Here is a tiny trained network, its code and every weight. The questions are about switching its units off for an input and a target symbol, where a switched-off unit gives its printed mean instead of its output.

import numpy as np


def w(rows, s, z=0):
    codes = np.array(rows[::2]) - 128.0
    scale = np.full(codes.shape[1], s)
    scale[-1] = z or s
    return codes * scale


def norm(h):
    return h / np.sqrt((h * h).mean(-1, keepdims=True) + 1e-5)


def f(y):
    return y / 2 * (1 + np.tanh(0.7978845608 * (y + 0.044715 * y**3)))


def softmax(a):
    e = np.exp(a - a.max(-1, keepdims=True))
    return e / e.sum(-1, keepdims=True)


def log_softmax(a):
    a = a - a.max(-1, keepdims=True)
    return a - np.log(np.exp(a).sum(-1, keepdims=True))


def net(x, mask):
    ids = ['βδζηθλμσψ'.index(c) for c in x.split()]
    T = len(ids)
    res = E[ids] + P[:T]
    u = 0
    for l in range(2):
        q, k, v = (norm(res) @ M[l].T for M in (Q, K, V))
        z = softmax(np.where(np.tri(T) > 0, q @ k.T / 2**0.5, -1e9)) @ v
        res = res + np.where(mask[u], z, O[l][:, -1]) @ O[l][:, :-1]
        u += 1
        y = f(norm(res) @ A[l][:, :-1].T + A[l][:, -1])
        res = res + np.where(mask[u : u + 4], y, B[l][:, -1]) @ B[l][:, :-1]
        u += 4
    return log_softmax(norm(res)[-1] @ U[:, :-1].T + U[:, -1])


Q, K, V, O, A, B = {}, {}, {}, {}, {}, {}
E = w([
[189,108,133,114,170,153],'β',
[203,145,119,97,134,155],'δ',
[131,75,177,116,220,156],'ζ',
[188,79,209,127,159,252],'η',
[103,105,127,57,106,158],'θ',
[149,103,160,114,63,119],'λ',
[164,198,134,135,125,114],'μ',
[107,190,93,117,58,143],'σ',
[162,81,108,198,85,118],'ψ',
],0.0035)
P = w([
[138,109,185,174,114,251],'0',
[140,117,175,161,109,229],'1',
[152,125,162,152,102,203],'2',
[152,130,150,136,101,188],'3',
[166,127,143,124,103,172],'4',
[158,128,137,115,111,160],'5',
[169,129,135,105,116,143],'6',
[162,133,126,86,119,130],'7',
[156,133,115,85,126,115],'8',
[155,138,113,73,130,94],'9',
[154,132,104,68,133,78],'10',
[143,130,108,63,140,48],'11',
[157,149,104,48,126,47],'12',
[162,144,102,32,142,41],'13',
],0.0024)
Q[0] = w([
[55,101,90,255,135,105],'0.h0',
[122,172,108,107,183,160],'0.h0',
],0.0087)
K[0] = w([
[92,140,144,136,124,254],'0.h0',
[98,102,162,112,72,85],'0.h0',
],0.0088)
V[0] = w([
[99,216,153,45,5,104],'0.h0',
[126,240,142,71,249,194],'0.h0',
],0.0027)
O[0] = w([
[87,115,242,161,61,65,255],'0.h0',
[151,253,186,43,182,144,94],'0.h0',
],0.0032,0.0007)
A[0] = w([
[93,129,182,153,79,100,3],'0.n0',
[117,131,96,127,81,9,188],'0.n1',
[252,84,148,131,253,122,110],'0.n2',
[189,248,98,156,137,114,93],'0.n3',
],0.0029,0.0013)
B[0] = w([
[75,158,116,128,174,164,84],'0.n0',
[180,135,102,190,99,161,180],'0.n1',
[128,147,138,116,4,138,248],'0.n2',
[134,46,162,164,112,108,121],'0.n3',
],0.003,0.0013)
Q[1] = w([
[27,108,64,232,235,135],'1.h0',
[117,200,80,225,254,182],'1.h0',
],0.0051)
K[1] = w([
[162,100,188,156,146,254],'1.h0',
[105,89,197,130,142,246],'1.h0',
],0.0068)
V[1] = w([
[253,146,179,197,125,120],'1.h0',
[105,253,56,169,53,87],'1.h0',
],0.0035)
O[1] = w([
[101,178,95,197,163,82,255],'1.h0',
[113,151,149,166,127,253,104],'1.h0',
],0.0051,0.0019)
A[1] = w([
[72,109,38,228,169,147,220],'1.n0',
[4,96,112,57,133,118,202],'1.n1',
[139,94,208,119,193,134,250],'1.n2',
[89,124,119,123,54,69,46],'1.n3',
],0.0045,0.0016)
B[1] = w([
[133,146,3,92,41,97,165],'1.n0',
[181,188,95,181,83,91,254],'1.n1',
[24,124,74,167,111,86,246],'1.n2',
[236,117,206,171,171,167,191],'1.n3',
],0.0033,0.00083)
U = w([
[185,128,90,82,230,159,148],'β',
[189,179,103,89,199,148,73],'δ',
[71,95,106,113,205,93,156],'ζ',
[89,74,147,142,177,211,137],'η',
[113,80,115,14,49,89,205],'θ',
[157,52,247,154,59,71,194],'λ',
[105,255,167,184,173,67,8],'μ',
[68,211,137,162,78,229,24],'σ',
[149,44,33,233,87,103,156],'ψ',
],0.0049,0.0011)

Each question gives the input, a string of symbols that net reads in full, and the target symbol t.
The units are the heads (2 rows each of Q, K, V and O) and the neurons (one row each of A and B). Each row of codes is followed by its name. A weight is (code - 128) times the scale printed after its matrix; where a second scale follows, it is the last column's (O, A, B and U).
mask holds one flag per unit, layer by layer, with each layer's heads first. A switched-off unit (its flag False) gives its mean, the last column of its rows in O or B, instead of its output. The means were averaged over made-up inputs and are rounded, as every weight is.
A unit's drop is (log p(t) with every unit on - log p(t) with that unit switched off) / (log p(t) with every unit on - log p(t) with every unit switched off).
The circuit of an input: a set's keep is (log p(t) with only the set's units on - log p(t) with every unit switched off) / (log p(t) with every unit on - log p(t) with every unit switched off). Starting from all 10 units, units are removed one at a time, each time the one whose removal leaves the highest keep (on an exact tie, the one counted first), for as long as the keep stays at least 0.8.
circuit, biggest first: the units of the circuit, biggest drop first
most important unit: the unit with the biggest drop
top k neurons: the k neurons with the biggest drops, biggest first
k most important neurons of layer l: the k neurons of layer l with the biggest drops, biggest first
drop when u is switched off: that unit's drop, to one decimal
input β θ ζ λ ζ β μ θ λ ψ μ, target ψ: circuit, biggest first => [0.h0 0.n3 0.n1]
input λ ψ ψ λ, target ψ: circuit, biggest first => [0.h0]
input β λ ψ σ λ β σ β, target σ: circuit, biggest first => [1.h0 0.n2]
input η ζ ζ σ σ δ θ θ θ μ θ λ σ θ, target σ: circuit, biggest first => [1.h0 0.n1]
input θ ψ δ β λ ψ ζ, target ψ: top 2 neurons => [0.n2 1.n0]
input η β β θ μ η σ η λ μ β θ, target μ: top 2 neurons => [1.n1 0.n2]
input σ θ μ θ δ δ λ δ μ λ ψ η, target ψ: circuit, biggest first => [0.h0 1.h0 1.n0]
input θ η θ ζ, target θ: circuit, biggest first => [1.h0 0.n2]
input λ ψ θ β θ θ θ θ θ θ β η, target θ: circuit, biggest first => [1.h0 1.n2]
input ψ β θ β λ θ θ θ θ δ β θ λ θ, target λ: top 3 neurons => [1.n3 1.n0 0.n1]
input β β λ λ ζ β δ θ θ β, target θ: circuit, biggest first => [0.n2 1.h0]
input β λ θ λ ζ λ σ ψ σ ψ λ, target ψ: circuit, biggest first => [0.h0 0.n1]
input η μ μ μ β, target μ: 2 most important neurons of layer 0 => [0.n3 0.n1]
input η θ λ μ θ, target μ: 2 most important neurons of layer 0 => [0.n2 0.n3]
input ψ β η μ θ θ σ δ η ζ λ ψ μ, target ψ: most important neuron of layer 1 => [1.n0]
input σ θ δ θ σ δ, target σ: 2 most important neurons of layer 1 => [1.n3 1.n2]
input θ β θ η θ λ λ θ λ δ θ θ θ, target λ: 3 most important neurons of layer 1 => [1.n3 1.n0 1.n1]
input β ψ θ β β β θ β λ ψ δ, target ψ: drop when 0.h0 is switched off => 1.1
input β θ β β θ θ θ δ λ β, target λ: drop when 1.n1 is switched off => 0.1
input θ θ θ ζ β λ β ψ θ μ θ ψ θ, target ψ: drop when 0.h0 is switched off => 0.9
input β θ ψ λ σ θ μ θ β λ λ β σ λ, target σ: most important unit => 1.h0
